Each row has a class, written after it.
[-132  167  -87  -36    8 -215  168  -59  -75  105 -119  -83 -329 -196
  -83   -1  196 -440 -133   71 -164  173  101   29  -52 -128 -254   14
 -233  137 -204  353  -88 -114  134   57  -55   27] -> zesil
[-204  219    6  428  -69 -272  -65  -55  283 -158   89  143  210  -34
   18   99 -184  149  -82   87 -175  128 -328   10 -182  281  128  -20
  -41  136 -238  414  126 -360    0  187 -435 -372] -> vuki
[ -39 -221  -22  127   94   67  -27  159  202  -58 -112   25   59  -49
 -156 -168  -25  106   56  142 -121   20  -99  -13 -146 -334   97   62
   -3 -111 -182  -86  -65  -78  141   55 -125   21] -> Luzi
[  52 -339   73   49  -37  -44 -232   96   38  -48 -203 -134   95 -105
  -92  -37 -185   41    1  -11   56  180  -68   54 -142 -315  -26   61
 -184   -5 -384  -21 -140 -149  235  236   61  -15] -> Fod
[ 252  -71 -175 -275  166  182    0 -162   30  -23  115   42  175  -76
 -295 -188  -39 -200  134   84   66 -409  191  208  214    8   11   18
  177   27  344   76  184 -149  -71 -121  378  234] -> vuki
[  83  -34 -178  -88  242   12  -16  247   32  -61  -31  257   25   34
 -262  246    0 -179  164   83  -16 -271   22   59 -104  129  117  105
 -275  286   25  138   67  -32  -89 -306  158  208] -> zesil
[-329  213  138 -246  315 -186  233 -157  -79  -32   64 -281 -225  160
 -157   32   43  275  320  220   21 -137 -303  -87  -44   21  -91  -55
 -379  101 -104  -34  -61  167   69 -225 -140    9] -> lik
[ 106    3  -94 -245  -14  168 -153  206 -111  -68  102 -157 -206 -241
   49   25 -142 -100  190  -53   77 -313  -60   67   74  -58  -10  108
  227 -117 -129   31 -198  -80   13   24  -32   75] -> Fod
[ -72 -149  135  146  -16 -228   -9  344  153   36  -54   -6  115 -101
 -184  -86   48   10   58   30 -113  148  -95   -6 -125 -249  -80  -32
  -91 -166 -344 -243 -152  -41  212  113 -104   74] -> lik
[-102 -107 -190  -70  342  311  345  -12 -325  310  -88   -2  -12  250
   94  -55  167  133 -115  152  -33  115   53 -135   14  -14  445 -158
 -316   22  127 -153  158   49   80 -194  111  183] -> disev
[-278 -221  -60   69   31 -345  133 -100  286  -70  -28 -118 -132 -159
  -64   39  -22   88  104  170  -99 -202 -374   -3 -180 -578  256   69
 -183  330 -414  -47  -44  102   77 -143 -448 -152] -> Luzi
[ -97  217  -67   11  -89 -231  -63   98  445 -159  834  398  322 -347
  545  382  205 -292  198 -158   58 -249    6  169  -18   45  168    6
 -232  152 -210   -8  253    0  591 -184  323  381] -> Fod
[ -50   52  -25 -164    1  -14 -116  149   22  -93  108  -30 -387 -329
   78  174   58 -116  141   58   71 -214   70   71   49  -52 -203  133
  -70  -76 -266  159 -171    6  123  -42   87  128] -> Fof
[  57   26 -114 -169 -160  115   -1  150  -54  -15   89 -108 -274 -363
  -85  240   10 -153  248   19   74  -65    2   17  -76  -95  183  337
   14   64 -228  144 -258  -71   35 -123 -172  148] -> disev
[-197    2 -261 -165   39 -132 -105 -276   60 -106  140 -148  -27 -230
 -299  -96 -158  138  169  176  -19 -443 -232  174  192 -185  104  336
  -70  145  -92  394  157 -243  188 -323  196   96] -> Luzi
[ 247 -312   87 -256 -111  631   62 -156  114 -186  440 -520  183 -406
   71 -270 -297  252  -37 -163  -38 -133  -38 -193  232  120 -127   56
  200 -399  269  -82  550  608  402   77  425 -211] -> Nure
[  55 -139  -10  -78    0 -233   19   65  266 -132   18  -23 -105   91
 -218  136  -65  151  -32  173 -164 -240   73  128   28 -177   93  253
 -163  108 -121   -1  -56  -67   19 -148  219  105] -> Fof
[ -62    9   15 -205  -65  -96   59  186  -66  -67    8 -140 -133  -22
  -55 -171 -258  -44   26   24 -101   41 -175   62   45  103  316  -95
 -404  346 -349  476  -94 -179   22 -204 -513 -175] -> disev
[ 106  127  -45 -265 -120  247  107   23  -91  -91 -154   -8 -338 -146
 -348  -68  -66  -62  400  180   70 -531   41   44   27 -203 -246   31
 -225  173  241   20  145   26 -181    0  103  125] -> Maz
[ -43 -217   71  232 -215  -81 -105  323   76  -23 -149  109  117   86
 -148  -73 -121  106  -13   -7  -97  -11   -6   91    1 -171  -19  -24
 -225  -66 -312 -140 -127 -271   15  115 -141  161] -> zesil
[  44  -55 -412  -95 -186   -5  -16  367  -84   17 -160 -346    1  302
  228 -307  -32  390 -217  -71   39 -146 -306  126  244  123  261  -96
  332  -90  337    5  277  167   11  127   69  -79] -> mufa
[  38   75 -120 -167   72    6  -21   76 -203   19  -67   30 -157 -166
  212  136   14   81  169   93  -83 -261   -3   80  -58 -250 -205  183
  109    0 -218  -83 -134  -96  -55   48   66   23] -> Luzi
[ 365  -59 -356  270 -295  436 -154  -17  274  -37 -140  355   99   42
   67   40 -106 -120  -19  188   14  178 -150  185   30  197  -44  230
    6  219 -199  271  -19 -147 -289 -100 -210  138] -> Luzi
[ -82 -230 -303 -118 -182  -26    4  -13   17  190 -172 -334 -241  -61
  142 -152   13  208  -46   33   27  452 -497   69  -31  125  182  -30
  151  254   60  157  174   21   58   36  189  -45] -> Fof
[ -33  -92  109   97  -27  -61  -33   95   44  -24 -192   15  -27   17
  -77 -143 -120  -17   25  114  -77   82   10    2 -152 -450 -181  -26
 -502 -110 -346 -174  -58 -121  163  116   31   29] -> Fof
[ 178  -60   69   54  306  236   79  465  -77  294 -147  431  -77   36
 -254  -55   70  203  -90 -138  448  439  225 -195 -302  766  366 -391
 -258  747   -3  204  -56  297  506 -244   81  -50] -> Zeko
[ 513  202 -296   78  275  358   74 -523  443 -232  144 -147  124 -182
  602  105  267 -160 -166  -74 -146 -330  102 -340   53  567  -86 -104
  291   94 -113   -6  142  481  102  320 -308   89] -> Fod
[  46  -18 -244  -56   28  127  -40  -14  -34 -107   40 -101 -190 -111
  200    7  -33  -59   -7   30  -33 -202  -56   17    4 -235 -143  178
  -16 -110 -320  -51  -43   34  218 -102  -99   36] -> Luzi
[-331  -41 -296 -240  -43  -86   80   73   41  109  308 -106 -411  -54
  199   83   94  -52  105  160  -52   98 -337   23  -88  -89   80  -53
  162 -190  -60  129 -221 -268   17   93 -232   18] -> mufa
[-249  -92   -8  157  -89  -51   91 -165  410 -232  140  147   -2  316
 -143 -231  181  318  -27  195 -179   13   92  127  -58  306  100 -194
 -190  180   59   99  133 -397  124  -52 -351  192] -> guv
[ 203 -142 -177 -234  205  115   55  310   96  -16  -82 -189 -152  188
 -364    5 -245  -41 -127  176   42 -649 -164  145  340  317  108 -194
  185 -133   64 -105  -20   54  -51  131  -33   41] -> zesil
[-271 -209   64  119 -120  264   38 -202 -102  111 -286 -120 -228  236
   41 -269   75  418  134  313   61  311 -250   -3 -117 -176  -66 -188
 -310  166  -93 -201 -126  -86 -105  -64 -321   76] -> zesil
[   1 -221  155 -350  -42  195 -112   59 -112    6  123 -196 -254 -280
  214   75    4   73  189   21  160  -59   56   64   65 -128  -58  -32
  -18   36 -151   -9 -306  -10   75   50  143  122] -> guv
[ 191 -131 -211 -222   94   79  -20  -73  151 -160 -112  -60  -94   25
   22   37 -175 -470 -114   30  162 -399 -134    2  -16 -137   94 -312
  285  191    4   63   83  183  -53  235 -472 -113] -> guv
[ 100   -8  -86   34  150 -276  -31  420   17   50  214   74  128  117
  209  511  -65  186  -20   -4 -303  324 -319 -142  232 -138 -178  130
  355 -264 -228 -322  -13   48   44  -43  345  125] -> mufa
[-173  -44  -51  -15  643  389 -162 -105   52  246  -25  555  124  322
  -53 -600 -111 -171   84   50  347  113 -116 -173  -97  288  323 -594
 -200  203  -67 -137 -310  206  302 -666  -72  335] -> disev
[ 287  -10  325    8   54 -125  -39  155  168  -32  -47   64  -83  206
   70  291   26  145  321   82   48  440 -367 -109 -233 -275 -262 -199
  118  355  -97 -459 -291   43    3   31   82  -35] -> Fod
[-247 -356   96 -202  -17 -286   83  -69  -40 -122 -143 -117 -359   62
   47  206 -156 -458 -125   88 -102   97  -77 -101   13 -591  -34 -350
 -287   82 -139  185  237  186   -8  247 -185  -81] -> vuki
[-131  146   43 -211   69  -12  -37   43  -53 -129  181 -122 -173 -270
   92  -34    9   49  237   45   66 -177  161   26  149 -343  -12  205
   96 -161 -107  153 -222   80   23  -71  -93   52] -> mufa
[-366 -115  -14   16  214 -279  200   16  353  -81   19  -42 -449   41
  -98   29   -4 -142  -13   88  -56 -197 -370  128 -481 -250   85  -19
 -149   74 -174   20 -239  -48  174   44  -86 -332] -> Luzi
[  44 -216   60  197   98    2 -159  289   33  -47 -282  116  212   66
  -28    8 -121   84  -10  139  -21  101  -91   50 -127 -426   -1  -64
  -57  -10 -335 -105  -50 -130   76  205 -181  -16] -> Fod
[  59 -118  -99 -175  -47  169  -38  222 -128   75  -93 -130 -374 -340
  322   -1  145  122   54  110  -60 -101  -12   34 -144 -219 -197   91
  160   49 -168  -62 -235   25   35   84   45 -108] -> Maz
[ -58 -231   65  195   12   -2  -85  165  145  -30 -190   23  101  -35
  -95 -150 -165  240  -28  146 -130   16  -35   55 -124 -120  -18  -34
 -165  -79 -311 -189  -50  -57  141  166  -52  -24] -> vuki
[ 132  143  -56 -250   76   89  103 -202   39  101  102 -264  -81  -44
 -104  -20 -326   -6   36   51  114 -218 -230   71  -53  328  176  202
  -21  106 -248   59 -389   74  -39  -62 -133 -185] -> lik
[-216 -210  111 -180  -46 -118    9  -49   52    9  107 -198 -183  170
 -157  -54  166 -322 -107   -9   79  -76 -126   64   60 -110   72 -301
  -61 -105  240 -314  150   29  194  -49  155  230] -> Zeko
[-296 -176    3  -61  -23  206   -8  170 -406  144 -338   87 -280   95
  212   10   89  194    2 -118   11  364  -66  -18 -314   23 -164  -93
 -323  187  162   51  269   62  174   27  633   72] -> Maz
[-103 -211  188  136  -39    2  -34  313 -128   43 -238   98   41  109
 -198  -82 -117  140   -7  104  -15  105  -22   47  -42 -399   -1 -178
 -258   41 -209  -75  -92 -302   20   82 -144    4] -> guv
[ 118  -89   58 -129  -33  119  -75  -16   14  -76   45 -147 -131 -123
  -60   82 -132   95   23   -1   78 -165  -41   81   15 -124  -68  199
   69   71 -157   -6  -87   35  112 -129  148  -14] -> Fof
[-132  -94 -108 -201  -95   29 -127  206  -64  -37   88 -112 -348 -164
   61   52  -64   54   25   24  126 -437   20   47   47   13   -8   50
  -40  -61 -183  250 -218   51   54   14 -115   21] -> Fod
[-136 -106  208  218   19 -117   -8  335  170  -14 -202   -4 -117   12
 -230 -191  -61  173   96   29  -41   45  -45   16 -153 -215  159  -99
 -230 -153 -219 -276 -209 -218  135  204  -44   41] -> Fof
[ 475 -134 -476 -105 -363  145 -179  -73  146  268 -213   20  340   43
    5  131 -109   34 -381  401 -238 -156 -153  133  -25  605  -42  114
 -168  284  -45  366   60 -142 -265  282  114   20] -> vuki
[ -49  -97  -43  -73  -48   80  -30  -83   62  -71  200   35 -174   67
 -146  214  -56  -50   13  176  -17  209   40   55  -97   31 -124  152
 -133  -65 -192  -17 -163 -285  122 -128  -74   97] -> guv
[-317 -235  412 -428   98 -430 -301  172  384 -297  167 -349 -364  421
  508    5  124  165    0  137 -524  -55 -508   29  -51   79  -51 -444
  -16  -27   90 -255 -274   83  111  -57  407  202] -> vuki
[ -12 -118  -56  -30  -53  207   98  -65  278 -242   99  197 -193  -53
 -278  104 -154  -92  201 -119   49 -206  -10  105   -4  180   56   94
  157  215  136  232  151   69 -199  -64  -37   88] -> mufa
[  -1   68 -102 -147   18  158  100  -40  -54 -115   -5 -131 -349  -61
 -138 -114  -89  233  254  183 -108   -3   57   56   33   -2   76  198
 -192   58  142  195   20 -197  -54 -133  169    1] -> Nure
[-267 -245  159  104   97   -8 -150  148  -45  117 -139   68  130  -21
  -47 -208  -95   85  -26    0 -199  103 -150   10 -118 -278 -180 -135
 -222 -255 -328 -323 -135 -151  189  106  188  119] -> mufa
[  30   16  -92  -82  148  312 -110  100 -146   68  -10  -35  -34 -180
 -205  -75   38  -43  118   84   56 -409  -66  103  -18  119  170  121
   51   87  122  -90  -92  -66  -47 -352  124  121] -> zesil
[ -62  313   95 -302  220  -58 -136  506   40   61  489  127 -110   78
  899  181   48  230  202 -276  377  -40 -391 -191  -24   15 -297 -453
  251    2 -465  274 -637   38  689  212  -12  169] -> Maz
[-167  -90    2  317  -36  -47  -69  146  192 -110  -90  -86  -37  -34
   37 -159  -70  186   18   50 -140   71 -197   57 -130 -138  -75   14
 -117 -236 -324 -252  -64 -128  212  129  -84  -10] -> vuki
[ -35 -159 -136 -104   72  371   -9   38 -170  -45  -52   57 -316 -171
   63  -72  -73  133  116  121  137  -83   74  161  -93 -182 -326  169
  176 -115 -247   44 -114  -34   65  -30 -113  -97] -> Luzi
[ -44 -326  -71  -24  -68 -282   97  -36   -3  -97 -168 -268 -415   68
 -154  230 -216 -408 -265  -38  -24  201 -388 -209    2 -682   -6  -87
   22  227 -253  319  118  216  149   -2 -236 -261] -> lik
[  87 -173  -56 -155 -170   19  -49   80   87  -59  -58  -91 -183 -142
 -282 -164 -126  332  266  104   62 -174  -17  179  130  106   67  113
 -152  255  102  -64   80 -104   -5 -117  323   64] -> Maz
[  63  -52  -14 -274   32  354  -46  120 -131  -37  -16  167  -88   69
 -244  -14  -48   68  146  279    3 -186  120  229   86   99  -85  116
 -277  183  184  342   62 -241 -159 -278  256  146] -> Maz
[   6  -18  -24  179   14 -123  -71  138  172  -14 -215   47   59 -166
 -112 -136 -130  -85  110  100  -58   17   14   40  -85 -279   48   29
  -88 -102 -365 -298 -122  -30   89  226 -183   81] -> Fod
[ 154 -107   -4 -196  -67   88  -97 -137 -172  -39  -87 -328   -2   63
 -204 -110 -139  248  162  186 -103  -38 -202   80  258 -236  -51  156
 -168  130  183  115  145 -235 -158 -175  430   65] -> Fod
[  24 -129  -76  -36   35  255   16 -204 -207  -46  -85   29   80    3
 -343  -46 -194  141  175  119   70 -126   75    3  -36 -141   85  190
 -152  105  -76   48  140 -193  -39 -155 -111   86] -> lik
[ 105  120 -138    3  -70  227 -134  387   86   -7 -493  143 -569 -206
   63  466  647 -287  212  -32  -59  221 -382 -259 -761  284 -444 -127
  446  501  100  459 -219   74  -15  391 -232  178] -> Luzi
[ 291  -48  -35 -240  -30  210  -13 -186  -42  -55  -81 -226 -204  -80
 -277 -152  -66  134  132  177    3 -268  101   38  181   98 -131   68
 -162  145   20 -113   28  -46  -62 -145   93   93] -> Fof
[ -64   79  -47 -132 -163 -246  -53  261 -109  182 -108    0   19 -182
 -397  -26  -62   99  -15   -5  -39 -502 -111  138  -43  304   73   74
  -40  323   19  162    9 -119  -77  -85  109   -3] -> Zeko
[ 282   82  -97  157 -192 -139  -42   96  156  -64   14   51  -26  376
  -93 -172  -36 -133   54  132  -93  528 -185  118   58 -135  158  -77
 -159   14  204 -166   41 -602 -154 -107   68   -5] -> Fof
[-129 -101  135  116   44  -37 -104  241   78  -34  -96   56   12 -102
 -146 -114 -144   64  135   -3   53   80    9   46 -101  -76   38  -97
  -24 -109 -366 -232 -185  -66  248  129 -233  118] -> vuki
[ -58  -70  -35 -196   46  -52  -57  158 -177   -9  -86  -21 -251 -266
  -15  126    4  -13   -2  -28   82  -68  222   36  -33   26 -121  183
  293  -46 -138   35  -68  310   42    2  -57 -102] -> Luzi
[ 187   79  -59 -120  -27 -170  -12   74 -109   68 -179  -36   31   42
 -274 -135   -1 -161   81   25  -18   19   95   57   84  -21  -61   73
 -520  134  105  106   79 -104 -192 -174  341   93] -> Fof
[ 370   30    6   73  -33  109  173  -34  -70 -215 -108 -272 -169   75
 -299   92   60 -230 -110  -82  -20 -188   28 -145  -35 -220  174  -75
 -143  364  227  255  215 -167   25  -10 -231 -218] -> vuki
[-120   22  -43 -157  -56   70   -1   83 -102  -95    3    6 -323 -103
 -137   89  -53   36  170   48  -12 -164  112  138  -45  -37 -204  275
   62  -49 -182   83 -202 -184  -62  -79 -128   87] -> Maz
[  32   19 -134 -129 -109  -42  -35   58   68  -58   66 -214  -20 -260
 -115   15 -117 -230   16   10  -26 -221 -101  242   50  -80   58  283
   41   41 -184  118  -57  -71   81  -79    2   32] -> zesil
[ 105   84    7  -21   18   85  382  167  242  -10  186 -124  -35  230
 -181   25  -25   67    2    0   39 -261 -314 -120 -109   27   61 -174
 -242  115   41   88   76  109   38    0 -298 -157] -> Fof
[ -73 -135  104  193  -82   -9  -12   42 -140   38 -210  -24  185  -46
 -291 -162 -244  114  -34   38  -46   28   75  -48  -51 -309  -82    4
 -195 -134 -255 -225   67 -128  124  193 -163  -65] -> zesil
[  77   40   20 -324  254  179  103   -4 -119   61 -216 -124 -316   31
 -287  -52   43   96   40  211  139 -451  122  -15  -82  291  249 -201
 -134  356  137  294 -166 -158   -4  181 -126    7] -> Zeko
[ -42 -503 -200 -175  -33 -241 -155  159 -276  426 -202 -110  177  138
  120  176  117  155 -183  155  162  281 -236  -84   94  -24  274 -228
 -212  126 -126  154 -100  -68 -111  152   70  112] -> lik
[-177  -65   56 -108   88   -6   32 -253  -26 -208   73  -83 -378  -34
  -40  231   15  -21  -13   11  -27  -92  197   -3   41 -105   43  189
 -483  198 -146  215   17   78  192 -244  213  105] -> mufa
[ -27   46 -169   22   84  375 -133 -148 -166 -139 -133   71 -250 -320
  -29 -108  -17 -140  181  -42  105   55  144   82 -175  -47 -127  302
   90  -40  -18  236   58 -126  110  -60  171   15] -> Luzi
[ 161   68  -93 -110  -43    9   45  -96  161 -214   38 -454 -364   46
   37    4  152 -292  -74   66  -40 -100 -322   64  -57   47    0 -158
 -131  184  119  333   -9 -236  104  107 -152 -181] -> vuki
[  39  -67 -126  -29  -69  211 -138  107   78 -110   23  -65 -256 -172
  119  -42 -170  212  190  102  -44  112  -55   44  -14  -31  -96  311
   79  -58 -195  -22 -186   44   82 -140  182   85] -> zesil
